Here is a tiny trained network, its code and every weight. The questions are about switching its units off for an input and a class, where a switched-off unit gives its printed mean instead of its output.

import numpy as np


def w(rows, s, z=0):
    codes = np.array(rows[::2]) - 128.0
    scale = np.full(codes.shape[1], s)
    scale[-1] = z or s
    return codes * scale


def norm(h):
    return h / np.sqrt((h * h).mean(-1, keepdims=True) + 1e-5)


def f(y):
    return np.maximum(y, 0)


def log_softmax(a):
    a = a - a.max(-1, keepdims=True)
    return a - np.log(np.exp(a).sum(-1, keepdims=True))


def net(x, mask):
    res = np.array(x, float).reshape(1, 5) / 4 @ E
    u = 0
    for l in range(2):
        y = f(norm(res) @ A[l][:, :-1].T + A[l][:, -1])
        res = res + np.where(mask[u : u + 6], y, B[l][:, -1]) @ B[l][:, :-1]
        u += 6
    return log_softmax(norm(res)[-1] @ U[:, :-1].T + U[:, -1])


A, B = {}, {}
E = w([
[131,151,165,92,57,149],'x0',
[199,151,161,213,102,160],'x1',
[143,110,34,144,50,47],'x2',
[89,158,88,92,119,216],'x3',
[253,234,118,58,181,57],'x4',
],0.0036)
A[0] = w([
[7,77,122,189,90,208,107],'0.n1',
[160,164,213,151,180,201,93],'0.n2',
[154,212,91,89,121,100,79],'0.n3',
[185,133,175,146,103,155,32],'0.n4',
[102,76,110,162,205,129,127],'0.n5',
[190,174,254,147,111,128,4],'0.n6',
],0.007,0.0021)
B[0] = w([
[104,64,226,92,39,114,254],'0.n1',
[176,135,78,192,150,69,201],'0.n2',
[122,87,132,139,114,205,202],'0.n3',
[22,168,204,124,167,127,160],'0.n4',
[126,154,145,195,172,150,176],'0.n5',
[84,254,159,170,187,92,197],'0.n6',
],0.0069,0.0053)
A[1] = w([
[200,117,95,141,25,77,162],'1.n1',
[122,91,57,15,144,107,110],'1.n2',
[131,212,183,180,203,45,6],'1.n3',
[80,59,184,67,225,37,57],'1.n4',
[217,163,171,35,170,70,111],'1.n5',
[189,218,90,61,2,140,4],'1.n6',
],0.0054,0.0013)
B[1] = w([
[137,83,105,184,187,39,195],'1.n1',
[25,119,122,118,166,137,175],'1.n2',
[80,201,134,186,212,174,254],'1.n3',
[112,150,254,159,69,156,190],'1.n4',
[82,70,153,149,90,145,198],'1.n5',
[179,198,172,173,181,206,181],'1.n6',
],0.0068,0.0045)
U = w([
[170,61,43,166,126,19,153],'0',
[56,58,230,122,66,119,181],'1',
[246,150,113,125,104,183,99],'2',
[159,157,82,67,72,91,2],'3',
[81,132,39,15,150,188,128],'4',
[173,149,92,57,82,87,2],'5',
[127,200,158,195,210,129,195],'6',
[131,168,149,109,96,100,32],'7',
],0.014,0.006)

Each question gives the input, the list of numbers given to net, and the class t.
The units are the neurons (one row each of A and B). Each row of codes is followed by its name. A weight is (code - 128) times the scale printed after its matrix; where a second scale follows, it is the last column's (A, B and U).
mask holds one flag per neuron, layer by layer. A switched-off neuron (its flag False) gives its mean, the last column of its row in B, instead of its output. The means were averaged over made-up inputs and are rounded, as every weight is.
A unit's drop is (log p(t) with every unit on - log p(t) with that unit switched off) / (log p(t) with every unit on - log p(t) with every unit switched off).
The circuit of an input: a set's keep is (log p(t) with only the set's units on - log p(t) with every unit switched off) / (log p(t) with every unit on - log p(t) with every unit switched off). Starting from all 12 units, units are removed one at a time, each time the one whose removal leaves the highest keep (on an exact tie, the one counted first), for as long as the keep stays at least 0.8.
units of the circuit, in order: the units of the circuit, biggest drop first
most important unit: the unit with the biggest drop
top k neurons: the k neurons with the biggest drops, biggest first
k most important neurons of layer l: the k neurons of layer l with the biggest drops, biggest first
drop of u: that unit's drop, to one decimal
input [-1,4,2,8,4], class 2: units of the circuit, in order -> (1.n3, 0.n6)
input [-5,8,8,-3,-6], class 0: most important unit -> 1.n1
input [-5,-4,5,-3,4], class 0: top 4 neurons -> (0.n6, 0.n1, 0.n4, 1.n3)
input [-5,4,7,6,8], class 2: top 2 neurons -> (1.n6, 0.n3)
input [0,-6,-3,3,3], class 4: 4 most important neurons of layer 0 -> (0.n1, 0.n3, 0.n4, 0.n6)
input [4,-5,3,-1,0], class 4: top 2 neurons -> (0.n1, 1.n2)
input [-6,6,6,2,2], class 0: top 3 neurons -> (0.n6, 1.n3, 1.n1)
input [-2,-7,7,4,0], class 4: top 3 neurons -> (0.n1, 0.n2, 1.n2)
input [4,0,4,1,3], class 2: units of the circuit, in order -> (1.n6, 1.n3, 0.n6)
input [8,3,-7,-7,-4], class 6: top 2 neurons -> (0.n6, 0.n2)
input [-7,7,-3,7,-2], class 1: top 2 neurons -> (0.n1, 0.n6)
input [1,-4,8,-7,-1], class 0: top 2 neurons -> (0.n1, 1.n1)
input [4,-2,7,-3,4], class 0: 4 most important neurons of layer 1 -> (1.n1, 1.n3, 1.n4, 1.n5)
input [-8,0,1,7,3], class 4: most important unit -> 0.n6
input [-2,-4,0,7,1], class 4: 2 most important neurons of layer 1 -> (1.n4, 1.n5)
input [-6,6,7,-4,0], class 0: 2 most important neurons of layer 0 -> (0.n6, 0.n4)
input [-4,8,4,-2,-2], class 0: drop of 1.n1 -> 0.2
input [-6,5,1,1,-4], class 1: drop of 0.n1 -> 0.3
input [-3,0,2,5,4], class 4: drop of 0.n6 -> 0.1
input [5,2,5,-5,-2], class 0: most important neuron of layer 1 -> (1.n1)
